Each row is followed by roughly how far along a hidden order it lies, from 0 to 20. A new part has a new order.
(in the rows, 128 means zero)
[ 96  97  88 152 176 136 124  99  94 141 143  87  91 139 155 171  64 108
 117 122 101  97 124  89 121  97 119  93 132  97 109 136 124 175 103  99
 141 119 134 116 164  54 146 139  39  68  98 129 145 151 125 149 157 107
 138  76  52 166 146 131 203 114 120 115 127] : 5
[ 88 121 123 163 152  97 117 124 131 203 131 146  80 194 128 154 128 129
 122 172 129 167 104 120 151 201 132 155 141 106 137 149 139 185 177 117
 146 113 154 116 155  65 146 138 115  82 134 142 127 154 135  61 151 163
 147 150  85 149 135 150  88 121 104 133 154] : 7
[125 102 118 148 117 133 124 122 123 159 122 117 103 145 126 138 132 133
 112 123  88 118 109 118 143 145 136 162 128 115 134 112 122 147  81 134
 138 118 116 120 135 112 130 128  97 109 119 137 122 117 128 106 143 140
 136 140  96 132 137 133 109 120 119 125 133] : 12
[ 98  85  88 104 126 155 130  93 106 120 136 101 138 119 167 185  78  91
 189  73  58  61 130  94 104  68 126  38 144  78 100  94  84 133  90  67
 141 112 112 127 161  60 122 147  37  77  99 114 134 115 134 185 164  87
 141   1  71 145 178  95 235 124 120 108  90] : 6
[119 109 116 147 127 134 124 119 126 155 126 115 103 134 132 141 128 131
 118 122  93 114 118 120 135 142 137 154 132 117 130 124 118 147  80 128
 138 120 125 122 142 102 129 130  86 120 126 131 123 120 124 113 142 136
 136 140  98 136 138 133 117 117 116 126 138] : 12
[142 133 122 122  93 141 119 124 143 111 127 132 137 100 137 124 126 127
 166  96 120 110 137 144 117 137 131 174 142 127 134 123 106 112  76 133
 136 128 119 142 128 106 116 135 128 142 142 116 126  88 142 136 128 119
 127 106 135 111 139 114  94 124 126 130 125] : 16
[ 90 141 143 156 146  67 116 112 134 182 144 194  96 207 132 149  96 105
 129 175 166 204 112 141 148 218 138 179 187  98 151 143 135 187 212 130
 137 122 154 121 150  11 155 131 225  85 146 139 125 161 173  64 143 172
 159 130 104 142 134 172  34 120 123 139 152] : 7
[111 114 109 114 124 156 131 107 131  95 137 101 143  63 163 157 104 109
 172  82  92  49 148 109  87  92 136  79 149 103 101 130  84 114  73  85
 137 128 134 132 147 108 114 133  28 146 131 103 124 100 112 167 142 105
 127  61  86 137 159 114 184 118 112 122 111] : 12
[105  91 111 131 142 136 134  92 116 136 137 102 108 117 150 162 103  98
 111 118  68  92 121  90 120 114 153  93 169  88 120 116  94 148  48 116
 131 129 129 113 152  88 135 124  71 134 116 132 112 136 114 138 151 130
 145 110  81 149 152 150 156 105 120 124 129] : 10
[127 128 134 159 116 104 116 127 133 171 128 151  98 174 115 122 133 136
 111 155 133 178 107 137 158 196 132 207 144 125 154 127 141 156 119 156
 138 125 127 120 128  82 143 126 180 104 135 144 123 132 146  72 132 162
 143 174 123 123 122 154  38 120 127 136 151] : 13
[113  94 108 133 141 142 133 102 111 121 137  95 114 103 148 155  97 112
 117 108  79  83 126  93 114 106 140  93 146 104 116 119 104 142  63 107
 134 129 125 115 142 101 132 121  59 124 110 128 122 125 107 144 146 120
 134 104  73 147 144 141 171 114 122 122 122] : 11
[110 102 111 162 142 131 122 128 117 178 123 105  84 153 125 146 131 149
 102 140  94 120 107 110 145 154 126 152 108 119 127 131 138 169 114 123
 143 113 131 116 144 112 135 132  56  86 118 140 131 129 115  94 148 138
 133 151  76 146 132 133 116 123 108 124 141] : 10
[ 90  98  89 149 177 131 124  91  99 143 145  97  93 140 159 178  64  96
 123 128 100 103 126  88 120  99 125  86 149  92 110 136 112 176  96  99
 140 122 139 116 170  38 150 140  52  75 104 128 140 158 130 151 158 111
 144  70  60 165 146 134 198 109 120 117 130] : 5
[118 123 110 119 128 161 130 116 135  93 134  95 143  57 159 151 109 122
 173  81 101  50 152 117  85  93 128  93 132 116 101 139  89 111  76  89
 139 127 135 136 145 120 110 135  11 152 136  98 131  91 109 169 140 103
 119  74  89 134 152 106 188 121 109 122 116] : 14
[137 145 130 143 101 128 114 125 159 146 122 147 112 125 129 122 154 127
 150 126 136 136 132 157 132 164 135 213 147 138 143 142 110 122  76 155
 137 123 134 144 138 100 119 142 140 162 165 119 122 101 155 111 128 148
 133 154 159 110 132 117  56 114 119 136 152] : 16
[139 160 128 143 103 134 110 139 164 135 122 148 117 112 132 118 154 139
 168 121 161 127 144 169 122 166 126 221 131 147 137 160 115 117 102 148
 141 122 142 153 141 103 112 151 117 160 175 108 133  90 156 117 123 140
 123 147 162 107 127 100  61 121 113 136 151] : 17
[152 149 130 128  84 141 115 145 154 107 123 138 141  90 130 113 148 141
 174 100 141 112 142 159 114 153 124 195 130 144 135 138 114  96  92 142
 137 127 126 150 123 132 108 140 130 154 157 111 130  78 141 130 117 127
 116 126 155  97 131  97  79 129 122 135 130] : 19
[ 92 122  92 130 161 149 122  99 122 119 140 102 112 100 171 175  76 100
 169  96 119  68 152 114  94  83 120  89 140 101  98 152  96 147 109  84
 144 116 146 138 176  53 125 153   8 111 131 100 146 123 138 176 152  97
 132  48  78 154 153  99 218 115 108 115 124] : 7
[ 72  62  81 105 157 131 136  44  89 139 146 110 117 152 181 212  40  28
 138 101  40  83 118  63 112  50 161  19 220  48 108  80  59 165  41  94
 126 124 114 113 188   1 149 139  99  76  87 135 115 164 157 191 178  99
 172   4  70 160 186 138 246  97 137 111 105] : 1
[153 152 147 160 116 113 118 145 150 144 124 139 105 130 106  95 165 148
  90 166 161 172 122 147 147 193 137 233 137 159 155 156 144 128  94 183
 127 141 140 131 114 139 133 122 180 169 156 141 118 124 127  77 111 168
 124 231 164 107 101 150  23 117 129 147 167] : 20
[141 140 120 157 107 134 110 144 142 149 119 134 105 135 121 117 144 156
 141 123 132 136 128 158 139 165 114 223 106 146 140 142 138 135 109 147
 144 116 125 142 132 108 120 142 108 115 146 121 140  97 148 107 128 135
 122 152 133 115 121 107  71 127 117 130 147] : 16
[128 157 112 199 149 119  97 161 135 182 124 133  63 182 111 114 131 186
 125 165 190 177 123 168 158 202  85 255  61 157 140 184 185 183 188 142
 158 106 149 139 141  80 140 151  88  62 148 125 166 126 149  70 129 146
 119 182 107 139  95 111  52 132 105 130 170] : 12
[143 128 104 143 122 164 120 149 121  87 130  85 133  60 141 126 108 166
 157  86 127  61 150 128  95 112  98 133  80 140 105 149 130 116 109  97
 146 125 125 138 126 144 113 133   2 112 122 104 152  82 101 159 127  99
 100  99  81 128 125  95 170 138 113 121 117] : 16
[ 92  97  84 104 130 158 125  94 117 121 135 101 136 112 173 183  81  86
 206  72  75  58 140 105  96  65 123  45 143  82  98 111  80 132  92  66
 144 110 123 136 170  66 118 157  21  90 116 102 139 113 142 186 162  85
 140   1  81 146 178  83 235 121 115 108  98] : 6
[145 132 118 138  99 141 116 138 136 116 126 125 129 106 131 119 124 147
 158 100 130 112 135 148 122 143 115 183 119 135 132 128 124 116  98 128
 141 124 117 139 125 113 118 136 112 119 135 116 137  90 137 132 126 122
 120 111 121 113 133 106  99 130 124 128 126] : 16
[109 132 123 156 133 116 114 116 146 181 128 144  86 167 132 142 136 123
 133 151 129 151 120 138 146 176 137 192 145 120 141 148 122 160 107 142
 142 117 144 130 155  64 134 144 119 127 156 128 125 133 151  88 142 155
 147 155 124 135 134 134  68 110 111 133 160] : 11
[ 95 107 117 160 145 118 122 122 126 197 125 123  80 172 129 157 138 133
 113 155 100 137 103 111 149 176 136 149 127 109 131 139 131 174 132 122
 144 111 143 117 154  95 137 139  74  96 130 141 123 142 123  76 153 151
 142 153  82 147 139 138 112 118 102 127 149] : 8
[103 100  86 151 170 146 123 109  93 134 139  81  96 126 154 167  65 121
 124 106 103  82 132  96 115  85 110  97 112 106 105 136 127 167 113  92
 143 116 129 122 161  72 138 139  16  64  93 122 152 137 123 160 155  95
 128  67  49 164 139 116 216 121 118 111 120] : 7
[150 146 138 159 114 119 115 141 148 151 123 138 101 134 111 101 160 147
 108 156 150 163 122 148 148 185 134 231 132 152 151 149 138 130  86 176
 133 132 135 132 123 125 131 130 163 153 155 137 123 120 135  83 118 161
 127 207 158 109 110 136  37 118 126 141 163] : 18
[ 88  94 111 162 148 113 122 126 114 206 126 120  79 192 125 164 131 138
 115 159  90 145  92 101 154 177 129 129 118 101 130 130 140 186 150 110
 146 110 138 111 153  90 144 139  79  60 122 149 129 150 120  70 159 148
 142 130  66 149 142 138 129 125 104 124 141] : 6
[140 130 126 137  94 133 117 129 147 142 121 140 120 127 128 125 144 132
 147 109 117 127 125 148 134 154 134 195 140 128 142 122 112 121  77 148
 137 122 120 138 133 105 119 137 136 142 147 123 122  97 148 113 132 140
 133 137 142 110 136 118  72 120 124 131 137] : 16
[161 148 157 167 120  99 123 160 134 138 125 140 108 135  92  83 161 169
  55 178 169 187 113 141 154 211 132 233 124 165 160 152 179 133 133 188
 122 144 136 120  96 170 141 105 209 145 137 155 118 129 111  56 103 174
 116 251 151 107  85 169  18 129 135 150 161] : 20
[108 121 111 180 151 123 112 145 124 200 122 116  68 174 118 141 139 167
 111 161 129 150 106 128 155 189 110 180  85 128 133 159 161 184 162 124
 152 105 143 123 148 102 137 143  58  71 130 138 144 134 123  68 146 147
 127 169  77 145 118 125 103 129 100 126 155] : 9
[151 126 130 136  82 133 118 142 143 141 117 137 125 127 117 115 157 147
 141 115 112 135 117 145 142 170 131 202 128 137 147 113 123 116  84 151
 134 122 112 135 116 134 119 132 151 131 138 132 121  92 138 103 126 142
 127 147 144 101 132 117  61 128 127 133 132] : 18
[128 120 123 156 115 123 116 124 135 172 122 135  94 161 121 130 138 137
 122 137 115 147 113 139 153 168 131 202 131 128 145 127 130 152  90 148
 140 116 122 127 136  88 132 135 127 113 136 135 127 119 148  96 138 149
 140 155 121 126 131 130  69 117 121 129 147] : 13
[ 86  97  86 144 179 133 125  84  97 143 147  94  93 141 164 183  54  89
 130 121 101  98 130  89 116  87 127  78 155  87 107 135 108 177  94  96
 139 122 138 120 177  26 147 144  49  75 104 123 141 158 138 164 160 106
 146  55  60 167 149 130 215 108 121 115 127] : 4
[110 103 114 138 144 138 131 102 120 133 136 100 108 112 148 156 107 114
 117 119  88  91 127 102 118 116 144 114 150 105 118 128 103 140  63 114
 134 127 134 118 152  93 132 127  57 134 122 128 120 128 114 134 147 127
 138 119  83 147 145 142 156 110 117 124 133] : 11
[ 57  99  85 159 173  97 112  98 104 212 142 134  69 218 154 199  76  88
 162 175 113 159 103  89 141 160 122  88 159  68 119 143 121 204 188  87
 154 108 157 119 190   1 159 163  97   1 112 146 142 180 154 100 176 137
 159  59  60 153 158 124 177 118 106 124 140] : 0
[138 115 113 121 107 149 129 121 124  88 136 102 148  76 147 138 103 126
 156  85 100  75 139 116 101 112 127 114 138 116 116 117 102 107  70 106
 135 133 117 128 125 120 118 124  80 133 119 115 127  93 112 159 132 107
 122  82  93 124 146 121 152 125 126 125 109] : 15
[102 106  98 115 132 155 128 103 120 111 137 100 134  91 166 174  87 103
 180  80  88  62 142 106  94  82 127  73 140  95 100 123  89 132  93  77
 140 118 128 132 157  83 118 143  26 112 119 105 134 109 126 176 151  96
 132  33  76 146 163 103 213 122 112 114 104] : 9
[128 121 107 141 134 151 124 133 117 102 135  89 127  80 144 140 101 148
 142  98 113  76 138 116 103 120 112 119 107 123 110 140 123 129 104  97
 142 126 128 128 131 123 124 128  35 108 115 114 142 103 102 146 136 107
 114  98  72 137 133 116 169 130 115 122 117] : 13
[165 124 119 105  81 159 128 121 131  56 132 106 166  50 143 116 108 121
 163  63 104  72 149 133 100  94 128 141 146 131 125 103  94  76  28 131
 126 141  98 139 113 134 110 123 122 161 122 110 125  76 128 181 118 101
 118  78 135 104 139 109 132 123 142 126 102] : 20
